fep: [147  98 116  80 129  76]
kig: [ 98 115  80 129  76 130]
rig: [123 208  98  93 132 115]
find: [ 98 115  80 129  76 130]	kig
back: [132  93  98 208]	rig
back: [ 76 129  80 116  98]	fep
find: [123 208  98  93 132 115]	rig

fep: [116 162  57 190  61 154 161  70]
rig: [135  82 216  56 209  91  92 198]
lilap: [118 169  47 197  52 161 163  63]
foru: [125 134 109 145 109 132 135 112]
lif: [110 145 213  64 204  81  98 191]
Gesu: [123 178  38 200  46 169 164  58]
back: [216  82 135]	rig
find: [125 134 109 145 109 132 135 112]	foru
find: [123 178  38 200  46 169 164  58]	Gesu
find: [110 145 213  64 204  81  98 191]	lif

lif: [156 153 137  95 108  98  99 133 127  85]
Gesu: [ 70 140 108 182 165 177 177 126 131 188]
vuto: [199 192 148  69  89  78  74 134 131  68]
kig: [ 70  73 108 182 165 177 177 126 131 188]
lilap: [147 144 138 147 140 143 144 151 153 145]
rig: [191 187 154  85 101  91  90 133 132  81]
lep: [145 150 144 177 182 126 165 177 131 137]
find: [ 70  73 108 182 165 177 177 126 131 188]	kig
find: [156 153 137  95 108  98  99 133 127  85]	lif

lep: [126 125 127 136  99 131]
vuto: [131 129 130 137 125 123]
rig: [128 123 123 131  42 133]
lilap: [129 130 137 127 123 132]
find: [126 125 127 136  99 131]	lep
back: [ 42 131 123 123 128]	rig
back: [123 125 137 130 129]	vuto

Gesu: [139 172 116 143 161 123 165 155  92 138 134 145 118 149 161 108 151 158
 161 135 144 132 119 178 197 170 101  66]
vuto: [162 110 170 153  87 166 176 156 145 166 124  86 129 136 134 150 132  79
 113  93 119 190 177 125 158 152  88 125]
foru: [160 138  82 117 109 158 123 120  93 150  87 148 156 153 175 131 107 156
 113 150 104 164 116  66 151  95 193  86]
foro: [102 130 112  93 169 164  89 104  86 112 107 134 121 110  48 122  76  66
 136 104 100 152 125 144 120  94 139 107]
rig: [ 56 159 100 136 139 172 116 143 159  99 154 134 126 175  88 145 114  74
 113 127 101 195 124 119 157 160 146 104]
kig: [174 137 133 164 149 150 140 148  78 138 128 148 115  59 127 110  80  70
 111 112  96 131 139 150 122 147  85  67]
fep: [ 56 159 100 136 139 172 116 143 159  99 154 134 126 175  88 145 114  74
 113 127 124  96 134 142 119 172  85 167]
back: [144 135 161 158]	Gesu
find: [ 56 159 100 136 139 172 116 143 159  99 154 134 126 175  88 145 114  74
 113 127 101 195 124 119 157 160 146 104]	rig
back: [148 140 150]	kig
find: [162 110 170 153  87 166 176 156 145 166 124  86 129 136 134 150 132  79
 113  93 119 190 177 125 158 152  88 125]	vuto
find: [ 56 159 100 136 139 172 116 143 159  99 154 134 126 175  88 145 114  74
 113 127 124  96 134 142 119 172  85 167]	fep

fep: [111 122 187 121 166  96 107 115 125 168 105 148 116 150  90 149 108 161
 141  74 169 161 117 144 122 112 139 163 114 120 154 147 108  94 180 144
 192 115 138 106 103 163 152 124  76 139 109 141]
rig: [134 148 170 141 115  69 104  98 123 144 154 124 130 163  96 101  91 173
 146 121 157 173 117 153 138 160 132 138  97  82  99 147  73 131 160 128
 125 108 111 125 155 159 145 159  77 116 117  94]
Lanag: [122 136 178 130 148  75 103 100 122 163 128 141 121 155  68 133 106 175
 149  86 172 168 114 146 128 133 135 154 100 106 129 147  91 108 178 140
 163 109 130 114 122 175 157 141  69 135 104 122]
lep: [192 120 140 106  96 158 152 114 125 168 105 148 116 150  90 149 108 161
 141  74 169 161 117 144 122 112 139 163 114 120 154 147 108 137 154 124
 114 110 106 128 174 148 139 159  80 109 121  90]
kig: [109 115 190 137 168 103 111 121 127 160  96 154 114 144  99 153 122 169
 137  79 162 149 119 139 120 101 140 178  96 125 107 139 119  94 171 140
 190 120 140 106  96 158 152 114  92 143 106 151]
vuto: [109 115 190 116 168 103 111 121 127 160  96 154 114 144  99 153 122 169
 137  79 162 149 119 139 120 101 140 178 117 125 166 139 119  94 171 140
 190 120 140 106  96 158 152 114  92 143 106 151]
lif: [111 122 187 121 166  96 107 115 125 168 105 148 116 150  90 149 115 161
 141  74 169 161 117 144 122 112 139 163 114 120 154 147 108  94 180 144
 192 115 138 106 103 163 152 124  76 139 109 141]
find: [109 115 190 116 168 103 111 121 127 160  96 154 114 144  99 153 122 169
 137  79 162 149 119 139 120 101 140 178 117 125 166 139 119  94 171 140
 190 120 140 106  96 158 152 114  92 143 106 151]	vuto
find: [111 122 187 121 166  96 107 115 125 168 105 148 116 150  90 149 115 161
 141  74 169 161 117 144 122 112 139 163 114 120 154 147 108  94 180 144
 192 115 138 106 103 163 152 124  76 139 109 141]	lif
find: [192 120 140 106  96 158 152 114 125 168 105 148 116 150  90 149 108 161
 141  74 169 161 117 144 122 112 139 163 114 120 154 147 108 137 154 124
 114 110 106 128 174 148 139 159  80 109 121  90]	lep

foru: [124 134 141  76  80 140 139  93 140 110]
Gesu: [116 116 137  52  99 142 134 110 140 126]
Rigen: [116 141 137  52  99 142 134 110 140 126]
find: [116 141 137  52  99 142 134 110 140 126]	Rigen

fep: [128 128 129 126 130 128 126 130 129 129 127]
lilap: [128 128 129 126 130 128 126 130 129 128 130]
Gesu: [128 128 129 126 196 128 126 130 129 128 130]
foro: [128 128 126 132 125 128 132 125 125 127 132]
find: [128 128 129 126 130 128 126 130 129 128 130]	lilap
find: [128 128 129 126 130 128 126 130 129 129 127]	fep
find: [128 128 129 126 196 128 126 130 129 128 130]	Gesu

fep: [137 104 172 116  72 198]
kig: [104 170 116  72 106 202]
lif: [198 116 104 172 206 134]
vuto: [192 116  72 148 208 124]
back: [134 206]	lif
back: [172 104 116]	lif
back: [ 72 116 172 104]	fep
back: [116 172 104 137]	fep

lep: [187 152 161 161 116  96  97  99 150 161 144 142 102  92 122  64  91 150
 115 156 153  93 140 140 157  81 162]
rig: [190 159 151 168 118 121 114 109 114 141 127 155 113  95 140  96  85 161
  90 175 146 111 109 153 139 114 160]
Lanag: [192 146 152 159 111 133 130 116 120 153 115 140 125  90 146 103  99 157
  81 177 137 112 108 139 125 132 160]
Gesu: [140 114 140 139 106 120 133 116 116 147 120 125 155  64 139 139 143  79
 107 156 105 103 108  80 108 140 113]
foro: [174 123 152 153 102 131 133 132 119 168 113 135 131  76 150 105 117 117
  88 159 119 117  98 105 125 146 142]
kig: [174 135 152 160 100 124 136 132 114 178 115 150 124  89 163  97 112 121
  73 150 127 137 109 127 125 141 151]
foru: [165 163 141 167 124 126 112  92 113 177 131 167 116 111 137 104  95 129
 101 149 125 121 143 149 128 116 159]
vuto: [184 130 143 153 118 124 128  99 147 187 128 139 119 109 149 104 104 111
  69 142 128 130 137 146 132 129 149]
Rigen: [180 141 149 159 112 127 119 111 112 157 121 144 125  74 123 105 108 128
  98 174 130  99  96 108 134 132 149]
fep: [188 154 151 170 111 110  98  94 126 150 130 158  91 129 127  58  81 165
  94 160 145 137 113 176 135 100 175]
find: [184 130 143 153 118 124 128  99 147 187 128 139 119 109 149 104 104 111
  69 142 128 130 137 146 132 129 149]	vuto
back: [150  76 131]	foro
back: [130 174  98 128 108 105 123  74 125 144 121 157]	Rigen
find: [190 159 151 168 118 121 114 109 114 141 127 155 113  95 140  96  85 161
  90 175 146 111 109 153 139 114 160]	rig
find: [140 114 140 139 106 120 133 116 116 147 120 125 155  64 139 139 143  79
 107 156 105 103 108  80 108 140 113]	Gesu

Gesu: [134 121 169  61 137]
lif: [108 169 160  76 149]
lilap: [135 183 138 183 128]
rig: [138 128 172 100 125]
Lanag: [100 172 128 138 183]
back: [128 183 138]	lilap
find: [134 121 169  61 137]	Gesu
find: [100 172 128 138 183]	Lanag
find: [138 128 172 100 125]	rig
find: [135 183 138 183 128]	lilap

